Below are the code and all the weights of a small trained network. Each question names an input and a class and asks about switching units off, where a switched-off unit gives its printed mean instead of its output.

import numpy as np


def w(rows, s, z=0):
    codes = np.array(rows[::2]) - 128.0
    scale = np.full(codes.shape[1], s)
    scale[-1] = z or s
    return codes * scale


def norm(h):
    return h / np.sqrt((h * h).mean(-1, keepdims=True) + 1e-5)


def f(y):
    return np.maximum(y, 0)


def log_softmax(a):
    a = a - a.max(-1, keepdims=True)
    return a - np.log(np.exp(a).sum(-1, keepdims=True))


def net(x, mask):
    res = np.array(x, float).reshape(1, 6) / 4 @ E
    u = 0
    for l in range(3):
        y = f(norm(res) @ A[l][:, :-1].T + A[l][:, -1])
        res = res + np.where(mask[u : u + 8], y, B[l][:, -1]) @ B[l][:, :-1]
        u += 8
    return log_softmax(norm(res)[-1] @ U[:, :-1].T + U[:, -1])


A, B = {}, {}
E = w([
[30,212,169,28,92,79,147],'x0',
[14,56,1,188,126,229,74],'x1',
[14,159,148,210,195,205,228],'x2',
[178,246,189,147,253,86,68],'x3',
[226,203,99,170,47,249,231],'x4',
[94,135,200,226,8,114,51],'x5',
],0.0067)
A[0] = w([
[197,128,89,84,60,49,73,134],'0.n0',
[115,41,154,108,136,102,226,2],'0.n1',
[174,186,196,105,187,75,97,98],'0.n2',
[142,137,138,91,216,76,109,65],'0.n3',
[188,255,202,138,80,160,162,119],'0.n4',
[118,151,61,176,215,180,80,108],'0.n5',
[168,140,130,56,101,135,249,132],'0.n6',
[215,145,146,115,196,130,199,132],'0.n7',
],0.01,0.0056)
B[0] = w([
[83,85,136,122,132,75,84,251],'0.n0',
[179,151,113,144,121,59,156,156],'0.n1',
[138,90,202,70,153,71,104,226],'0.n2',
[193,207,167,162,161,105,91,193],'0.n3',
[255,113,139,203,194,184,172,254],'0.n4',
[208,130,137,159,170,196,206,218],'0.n5',
[143,79,25,184,142,157,150,246],'0.n6',
[93,107,30,124,40,44,98,231],'0.n7',
],0.0098,0.006)
A[1] = w([
[45,246,190,151,127,94,192,200],'1.n0',
[136,187,75,12,194,102,187,151],'1.n1',
[47,107,185,122,144,105,109,119],'1.n2',
[199,165,35,106,117,147,182,52],'1.n3',
[151,135,234,85,61,151,189,4],'1.n4',
[99,118,85,48,226,173,88,1],'1.n5',
[158,150,218,254,50,133,105,154],'1.n6',
[56,149,123,142,246,232,81,86],'1.n7',
],0.0094,0.0045)
B[1] = w([
[34,129,82,7,138,118,151,181],'1.n0',
[169,12,91,135,103,149,168,196],'1.n1',
[62,125,99,132,114,170,179,182],'1.n2',
[170,62,69,113,83,188,131,246],'1.n3',
[199,84,41,246,105,150,173,135],'1.n4',
[133,111,190,232,127,99,158,152],'1.n5',
[148,63,67,194,168,140,192,253],'1.n6',
[130,173,135,176,162,193,198,205],'1.n7',
],0.011,0.0056)
A[2] = w([
[108,137,111,98,78,139,102,100],'2.n0',
[113,139,119,82,72,122,116,109],'2.n1',
[104,131,152,190,142,154,109,119],'2.n2',
[168,121,178,110,154,92,114,93],'2.n3',
[221,251,214,45,37,220,36,4],'2.n4',
[161,194,130,121,82,157,85,87],'2.n5',
[145,152,160,114,163,102,94,92],'2.n6',
[110,145,161,141,160,157,159,131],'2.n7',
],0.019,0.016)
B[2] = w([
[114,99,140,84,129,101,97,140],'2.n0',
[136,72,103,119,78,98,79,148],'2.n1',
[172,101,94,125,126,170,122,225],'2.n2',
[97,195,144,154,156,102,126,253],'2.n3',
[249,211,39,244,12,224,211,128],'2.n4',
[143,70,116,141,196,146,127,128],'2.n5',
[163,153,154,125,165,112,145,201],'2.n6',
[163,151,135,101,76,159,103,239],'2.n7',
],0.02,0.0043)
U = w([
[73,73,102,73,51,40,36,126],'0',
[187,251,243,148,209,7,101,103],'1',
[4,239,119,77,107,241,203,2],'2',
[233,87,47,242,111,249,220,232],'3',
],0.013,0.0086)

Each question gives the input, the list of numbers given to net, and the class t.
The units are the neurons (one row each of A and B). Each row of codes is followed by its name. A weight is (code - 128) times the scale printed after its matrix; where a second scale follows, it is the last column's (A, B and U).
mask holds one flag per neuron, layer by layer. A switched-off neuron (its flag False) gives its mean, the last column of its row in B, instead of its output. The means were averaged over made-up inputs and are rounded, as every weight is.
A unit's drop is (log p(t) with every unit on - log p(t) with that unit switched off) / (log p(t) with every unit on - log p(t) with every unit switched off).
The circuit of an input: a set's keep is (log p(t) with only the set's units on - log p(t) with every unit switched off) / (log p(t) with every unit on - log p(t) with every unit switched off). Starting from the 12 units with the biggest drops (on a tie, the unit counted first), units are removed one at a time, each time the one whose removal leaves the highest keep (on an exact tie, the one counted first), for as long as the keep stays at least 0.8.
circuit, biggest first: the units of the circuit, biggest drop first
most important unit: the unit with the biggest drop
k most important neurons: the k neurons with the biggest drops, biggest first
top k neurons in layer l: the k neurons of layer l with the biggest drops, biggest first
drop of u: that unit's drop, to one decimal
input [2,-3,-7,5,2,-7], class 1: 2 most important neurons	[0.n2; 0.n3]
input [2,1,4,6,-7,3], class 2: circuit, biggest first	[1.n2; 0.n4]
input [8,5,-2,8,1,-1], class 1: circuit, biggest first	[0.n2]
input [6,-6,5,-1,-5,4], class 2: 2 most important neurons	[1.n0; 0.n7]
input [6,6,7,6,-5,-4], class 2: top 3 neurons in layer 0	[0.n4; 0.n6; 0.n3]
input [-5,-4,-7,-5,2,0], class 0: 2 most important neurons	[0.n0; 0.n4]
input [5,5,2,-6,-6,-1], class 2: circuit, biggest first	[0.n4; 1.n2; 0.n6]
input [3,-7,8,-3,-8,4], class 0: 2 most important neurons	[0.n4; 1.n0]
input [7,8,5,4,-2,8], class 2: 3 most important neurons	[1.n0; 0.n4; 0.n6]
input [-3,-4,7,2,-6,-8], class 1: top 2 neurons in layer 0	[0.n3; 0.n2]
input [-5,-2,-5,4,-1,8], class 1: 2 most important neurons	[0.n2; 2.n3]
input [7,3,3,-6,-2,-3], class 0: top 3 neurons in layer 0	[0.n4; 0.n5; 0.n1]
input [7,-3,0,2,-7,2], class 0: top 2 neurons in layer 1	[1.n0; 1.n2]
input [-4,0,-4,3,-3,-7], class 1: most important unit	0.n3
input [3,3,7,-5,-4,3], class 2: top 2 neurons in layer 0	[0.n7; 0.n4]
input [3,4,0,-7,-4,8], class 0: 2 most important neurons	[0.n4; 0.n5]
input [-5,3,-4,7,0,0], class 1: drop of 0.n2	0.3
input [-1,2,-7,-1,1,-4], class 0: drop of 0.n0	0.1
input [-1,-6,-4,0,-5,-3], class 1: drop of 0.n3	0.3
input [8,7,-5,-7,7,-1], class 0: most important neuron	[0.n4]
